Here is a tiny trained network, its code and every weight. The questions are about switching its units off for an input and a class, where a switched-off unit gives its printed mean instead of its output.

import numpy as np


def w(rows, s, z=0):
    codes = np.array(rows[::2]) - 128.0
    scale = np.full(codes.shape[1], s)
    scale[-1] = z or s
    return codes * scale


def norm(h):
    return h / np.sqrt((h * h).mean(-1, keepdims=True) + 1e-5)


def f(y):
    return y / 2 * (1 + np.tanh(0.7978845608 * (y + 0.044715 * y**3)))


def log_softmax(a):
    a = a - a.max(-1, keepdims=True)
    return a - np.log(np.exp(a).sum(-1, keepdims=True))


def net(x, mask):
    res = np.array(x, float).reshape(1, 8) / 4 @ E
    u = 0
    for l in range(4):
        y = f(norm(res) @ A[l][:, :-1].T + A[l][:, -1])
        res = res + np.where(mask[u : u + 5], y, B[l][:, -1]) @ B[l][:, :-1]
        u += 5
    return log_softmax(norm(res)[-1] @ U[:, :-1].T + U[:, -1])


A, B = {}, {}
E = w([
[141,164,186,139,90,141,140,119,103,69,96,157],'x0',
[115,46,180,181,143,201,176,241,170,103,124,126],'x1',
[124,62,231,192,179,155,136,95,191,169,32,180],'x2',
[159,155,212,171,62,155,58,96,82,66,64,187],'x3',
[183,93,119,165,65,187,156,210,83,115,139,230],'x4',
[205,176,98,103,150,109,223,122,190,107,98,112],'x5',
[99,178,36,141,137,104,189,100,104,10,89,153],'x6',
[145,156,245,80,54,2,185,197,100,101,23,97],'x7',
],0.0052)
A[0] = w([
[80,167,137,127,163,124,87,68,144,212,175,98,143],'L0N0',
[77,157,61,173,118,123,125,54,134,46,112,161,69],'L0N1',
[138,102,216,166,102,135,89,131,109,111,98,160,3],'L0N2',
[103,106,144,86,13,85,199,179,3,102,131,97,73],'L0N3',
[135,82,84,114,96,177,111,142,140,137,121,124,179],'L0N4',
],0.0072,0.0038)
B[0] = w([
[95,117,167,109,46,70,169,162,92,104,192,123,253],'L0N0',
[103,159,142,110,192,148,143,79,63,54,116,121,194],'L0N1',
[180,74,231,148,93,160,73,117,94,54,127,153,215],'L0N2',
[169,203,100,68,255,69,19,243,214,125,117,181,252],'L0N3',
[122,120,161,145,181,202,133,140,166,163,155,157,192],'L0N4',
],0.009,0.0043)
A[1] = w([
[167,241,88,156,32,91,171,86,168,102,104,150,83],'L1N0',
[75,98,149,105,209,165,236,131,213,211,30,56,4],'L1N1',
[71,112,142,47,84,107,118,63,126,250,177,3,33],'L1N2',
[149,128,74,208,199,214,84,89,82,221,168,119,134],'L1N3',
[127,70,170,170,19,182,61,173,83,140,20,168,150],'L1N4',
],0.0058,0.0021)
B[1] = w([
[175,169,93,59,156,157,152,61,197,244,120,155,141],'L1N0',
[230,79,84,255,175,85,209,129,178,94,121,126,164],'L1N1',
[67,11,113,139,134,22,45,123,132,121,110,64,219],'L1N2',
[49,124,100,103,6,63,108,163,123,122,154,181,210],'L1N3',
[187,154,181,111,132,204,74,112,176,166,98,56,253],'L1N4',
],0.008,0.0046)
A[2] = w([
[167,4,60,211,109,131,165,179,77,89,144,103,30],'L2N0',
[136,161,185,131,219,98,129,201,120,232,120,177,121],'L2N1',
[45,181,88,140,185,160,168,56,52,9,66,123,37],'L2N2',
[207,152,33,122,182,182,195,22,135,190,99,41,118],'L2N3',
[32,47,76,117,62,254,136,148,160,122,245,186,1],'L2N4',
],0.0052,0.0027)
B[2] = w([
[172,143,112,170,190,155,164,110,112,176,132,176,155],'L2N0',
[144,134,96,43,153,143,116,130,138,84,144,113,194],'L2N1',
[5,181,102,85,140,195,165,76,92,95,157,145,175],'L2N2',
[149,106,116,149,153,121,152,72,86,169,60,177,148],'L2N3',
[243,161,79,207,23,158,106,199,65,136,193,187,252],'L2N4',
],0.011,0.004)
A[3] = w([
[86,110,115,103,122,52,46,42,135,170,152,81,81],'L3N0',
[126,215,70,253,45,139,78,191,145,160,196,212,41],'L3N1',
[187,89,227,179,173,246,58,132,68,143,34,115,114],'L3N2',
[24,216,38,133,176,231,195,67,10,79,121,70,4],'L3N3',
[180,214,76,124,48,56,243,37,102,192,135,139,82],'L3N4',
],0.0051,0.0036)
B[3] = w([
[107,84,55,146,97,80,79,117,93,98,92,127,174],'L3N0',
[148,165,68,98,113,218,138,229,84,169,123,225,230],'L3N1',
[36,122,212,149,44,174,186,45,160,138,163,38,255],'L3N2',
[2,188,171,164,124,141,174,74,109,97,159,176,185],'L3N3',
[177,136,203,78,125,195,161,117,73,162,67,61,157],'L3N4',
],0.0092,0.0049)
U = w([
[167,192,119,47,185,102,54,205,174,88,92,154,168],'0',
[155,115,86,171,63,192,115,187,70,187,179,209,161],'1',
[162,58,119,200,190,126,190,134,165,151,85,128,29],'2',
[122,113,250,137,63,206,80,89,174,120,109,99,127],'3',
[69,52,112,122,89,51,64,116,101,156,149,81,238],'4',
[164,160,124,74,144,130,151,66,93,165,31,141,1],'5',
[33,187,115,117,150,167,152,58,62,63,128,183,99],'6',
],0.015,0.0035)

Each question gives the input, the list of numbers given to net, and the class t.
The units are the neurons (one row each of A and B). Each row of codes is followed by its name. A weight is (code - 128) times the scale printed after its matrix; where a second scale follows, it is the last column's (A, B and U).
mask holds one flag per neuron, layer by layer. A switched-off neuron (its flag False) gives its mean, the last column of its row in B, instead of its output. The means were averaged over made-up inputs and are rounded, as every weight is.
A unit's drop is (log p(t) with every unit on - log p(t) with that unit switched off) / (log p(t) with every unit on - log p(t) with every unit switched off).
The circuit of an input: a set's keep is (log p(t) with only the set's units on - log p(t) with every unit switched off) / (log p(t) with every unit on - log p(t) with every unit switched off). Starting from the 12 units with the biggest drops (on a tie, the unit counted first), units are removed one at a time, each time the one whose removal leaves the highest keep (on an exact tie, the one counted first), for as long as the keep stays at least 0.8.
units of the circuit, in order: the units of the circuit, biggest drop first
unit that matters most: the unit with the biggest drop
k most important neurons: the k neurons with the biggest drops, biggest first
top k neurons in layer l: the k neurons of layer l with the biggest drops, biggest first
drop of u: that unit's drop, to one decimal
input [8,8,-1,4,3,-2,7,-3], class 6: units of the circuit, in order -> L0N1
input [4,-2,1,2,0,-8,3,-6], class 6: 2 most important neurons -> L0N1; L2N2
input [0,-7,1,5,-8,7,0,0], class 5: units of the circuit, in order -> L1N0; L2N3
input [3,-6,8,-5,-8,6,-1,6], class 4: 2 most important neurons -> L1N2; L0N4
input [8,-3,-2,7,5,0,1,0], class 3: 2 most important neurons -> L0N2; L3N2
input [-7,-6,6,0,3,4,-7,5], class 4: units of the circuit, in order -> L0N3; L1N2; L3N0
input [5,-3,-8,2,7,6,2,-3], class 6: 4 most important neurons -> L0N1; L3N3; L1N4; L2N4
input [-5,8,-1,6,6,7,-3,8], class 0: 2 most important neurons -> L0N3; L2N1
input [-6,-7,-6,7,7,-6,8,-8], class 6: 3 most important neurons -> L0N1; L2N2; L3N3
input [1,0,3,-7,-6,2,2,2], class 2: 2 most important neurons -> L1N1; L2N0
input [-7,-3,7,-3,-4,2,-3,-6], class 4: 2 most important neurons -> L1N2; L0N0
input [4,1,-5,5,5,-1,6,-8], class 6: 2 most important neurons -> L0N1; L2N2
input [2,1,-3,8,5,-8,2,4], class 3: 3 most important neurons -> L0N2; L3N2; L1N4
input [5,4,-2,2,8,3,-3,3], class 0: 2 most important neurons -> L0N3; L2N1
input [8,4,-3,5,2,-1,-5,-6], class 3: units of the circuit, in order -> L3N2
input [1,8,7,-1,1,8,1,7], class 2: 2 most important neurons -> L1N1; L0N0
input [-7,5,6,-6,-6,-8,0,-5], class 1: top 2 neurons in layer 1 -> L1N3; L1N4
input [2,3,4,-1,-7,0,5,2], class 6: top 2 neurons in layer 0 -> L0N1; L0N4
input [-3,2,8,-1,1,6,-4,0], class 2: drop of L1N1 -> 1.6
input [-7,-3,1,0,5,7,6,-4], class 6: unit that matters most -> L0N1
input [-5,8,4,5,7,-1,5,6], class 3: drop of L3N2 -> 0.1
input [-6,-6,8,-2,4,-7,8,8], class 0: drop of L0N3 -> 1.3
input [-2,-7,-7,-1,-3,5,2,3], class 5: top 2 neurons in layer 1 -> L1N0; L1N3
